Below are the code and all the weights of a small trained network. Each question names an input and a class and asks about switching units off, where a switched-off unit gives its printed mean instead of its output.

import numpy as np


def w(rows, s, z=0):
    codes = np.array(rows[::2]) - 128.0
    scale = np.full(codes.shape[1], s)
    scale[-1] = z or s
    return codes * scale


def f(y):
    return y / 2 * (1 + np.tanh(0.7978845608 * (y + 0.044715 * y**3)))


def log_softmax(a):
    a = a - a.max(-1, keepdims=True)
    return a - np.log(np.exp(a).sum(-1, keepdims=True))


def net(x, mask):
    res = np.array(x, float).reshape(1, 8) / 4 @ E
    y = f(res @ A[0][:, :-1].T + A[0][:, -1])
    res = res + np.where(mask, y, B[0][:, -1]) @ B[0][:, :-1]
    return log_softmax(res[-1] @ U[:, :-1].T + U[:, -1])


A, B = {}, {}
E = w([
[129,121,131,133,128,133,126,135,129,128],'x0',
[109,218,150,120,123,138,148,221,79,127],'x1',
[133,87,102,92,122,27,55,157,83,130],'x2',
[128,124,120,127,128,124,141,125,119,129],'x3',
[249,124,167,175,131,125,125,105,99,149],'x4',
[126,131,127,127,129,127,130,122,125,129],'x5',
[128,124,124,128,127,125,135,125,121,127],'x6',
[128,127,125,128,127,127,132,127,125,130],'x7',
],0.021)
A[0] = w([
[135,144,122,140,128,188,158,114,148,130,253],'N0',
[130,104,124,115,125,67,91,148,102,129,143],'N1',
[143,127,112,135,129,135,103,107,126,136,95],'N2',
[102,155,93,111,118,130,145,164,130,137,109],'N3',
[240,76,127,153,132,124,112,34,145,133,110],'N4',
[117,109,112,110,110,130,121,96,164,133,191],'N5',
[78,148,121,137,124,127,135,172,121,129,134],'N6',
[68,36,98,123,140,128,125,67,190,127,219],'N7',
[131,93,119,129,124,137,160,138,106,125,133],'N8',
[162,155,132,148,132,141,129,169,75,137,72],'N9',
[171,107,136,139,131,134,121,106,123,127,126],'N10',
[135,110,130,129,124,121,117,131,148,128,133],'N11',
[254,179,142,142,125,127,141,148,83,136,20],'N12',
[132,93,108,112,132,45,66,164,87,130,141],'N13',
[77,146,123,125,145,132,121,141,97,132,130],'N14',
[94,98,98,129,128,129,125,99,143,149,161],'N15',
[84,140,122,128,127,136,137,174,111,122,131],'N16',
],0.024,0.013)
B[0] = w([
[132,157,131,113,122,160,163,79,189,114,201],'N0',
[127,110,153,135,126,110,79,155,93,144,190],'N1',
[133,111,145,142,121,131,118,156,147,157,144],'N2',
[138,132,135,72,143,141,140,136,111,133,174],'N3',
[132,132,128,52,122,117,128,123,154,253,255],'N4',
[131,115,127,161,141,147,137,112,112,103,172],'N5',
[122,147,119,57,131,123,130,124,126,121,184],'N6',
[128,118,115,229,130,126,132,106,117,24,232],'N7',
[130,137,160,120,140,118,95,100,152,125,133],'N8',
[112,116,131,163,114,131,131,135,128,54,174],'N9',
[136,133,128,120,127,125,162,113,112,174,171],'N10',
[126,136,140,152,131,124,105,132,145,142,143],'N11',
[127,109,119,243,134,137,117,104,115,35,210],'N12',
[131,103,107,132,131,92,108,159,35,161,220],'N13',
[123,160,143,104,111,149,91,181,167,125,171],'N14',
[136,126,154,159,121,140,120,149,117,86,168],'N15',
[121,156,129,78,136,137,143,150,108,135,183],'N16',
],0.029,0.051)
U = w([
[110,141,145,195,160,178,191,85,175,76,221],'0',
[112,76,124,205,152,90,105,160,65,101,186],'1',
[153,132,153,118,152,151,194,69,205,229,121],'2',
[152,78,134,121,147,75,118,137,109,255,3],'3',
[84,195,162,32,151,171,193,136,185,141,102],'4',
[84,136,141,36,145,91,111,209,81,168,55],'5',
],0.0095,0.0042)

Each question gives the input, the list of numbers given to net, and the class t.
The units are the neurons (one row each of A and B). Each row of codes is followed by its name. A weight is (code - 128) times the scale printed after its matrix; where a second scale follows, it is the last column's (A, B and U).
mask holds one flag per neuron, in row order. A switched-off neuron (its flag False) gives its mean, the last column of its row in B, instead of its output. The means were averaged over made-up inputs and are rounded, as every weight is.
A unit's drop is (log p(t) with every unit on - log p(t) with that unit switched off) / (log p(t) with every unit on - log p(t) with every unit switched off).
The circuit of an input: a set's keep is (log p(t) with only the set's units on - log p(t) with every unit switched off) / (log p(t) with every unit on - log p(t) with every unit switched off). Starting from the 12 units with the biggest drops (on a tie, the unit counted first), units are removed one at a time, each time the one whose removal leaves the highest keep (on an exact tie, the one counted first), for as long as the keep stays at least 0.8.
units of the circuit, in order: the units of the circuit, biggest drop first
unit that matters most: the unit with the biggest drop
top k neurons: the k neurons with the biggest drops, biggest first
drop when u is switched off: that unit's drop, to one decimal
input [2,-6,-5,-3,0,0,-1,-2], class 0: unit that matters most => N7
input [5,-6,0,-3,5,-8,6,-7], class 2: units of the circuit, in order => (N4; N13)
input [4,1,-1,8,-1,1,7,-2], class 4: units of the circuit, in order => (N12; N13)
input [1,-5,-1,8,0,-2,-1,7], class 0: top 2 neurons => (N7; N13)
input [7,-1,1,-6,8,-2,-1,2], class 3: top 2 neurons => (N4; N0)
input [-8,1,-1,0,4,5,5,4], class 0: top 2 neurons => (N12; N13)
input [-2,2,8,-8,-1,-4,4,8], class 5: top 2 neurons => (N7; N12)
input [7,4,0,3,3,2,8,4], class 0: top 2 neurons => (N13; N1)
input [-3,1,1,1,-7,3,-3,-4], class 5: top 2 neurons => (N12; N0)
input [6,0,3,8,7,-2,-7,-1], class 3: top 2 neurons => (N4; N7)
input [-5,2,0,-8,-4,-7,7,1], class 4: top 2 neurons => (N13; N1)
input [-1,0,0,-6,4,-8,-4,0], class 2: top 2 neurons => (N7; N13)
input [6,-3,-1,8,-4,7,-6,0], class 0: drop when N13 is switched off => 0.4
input [7,-8,-6,1,3,-5,-2,5], class 2: drop when N4 is switched off => 2.9
input [-2,-1,4,-8,6,-5,0,5], class 3: drop when N4 is switched off => 1.2
input [2,4,1,0,-1,-2,2,-6], class 5: unit that matters most => N0
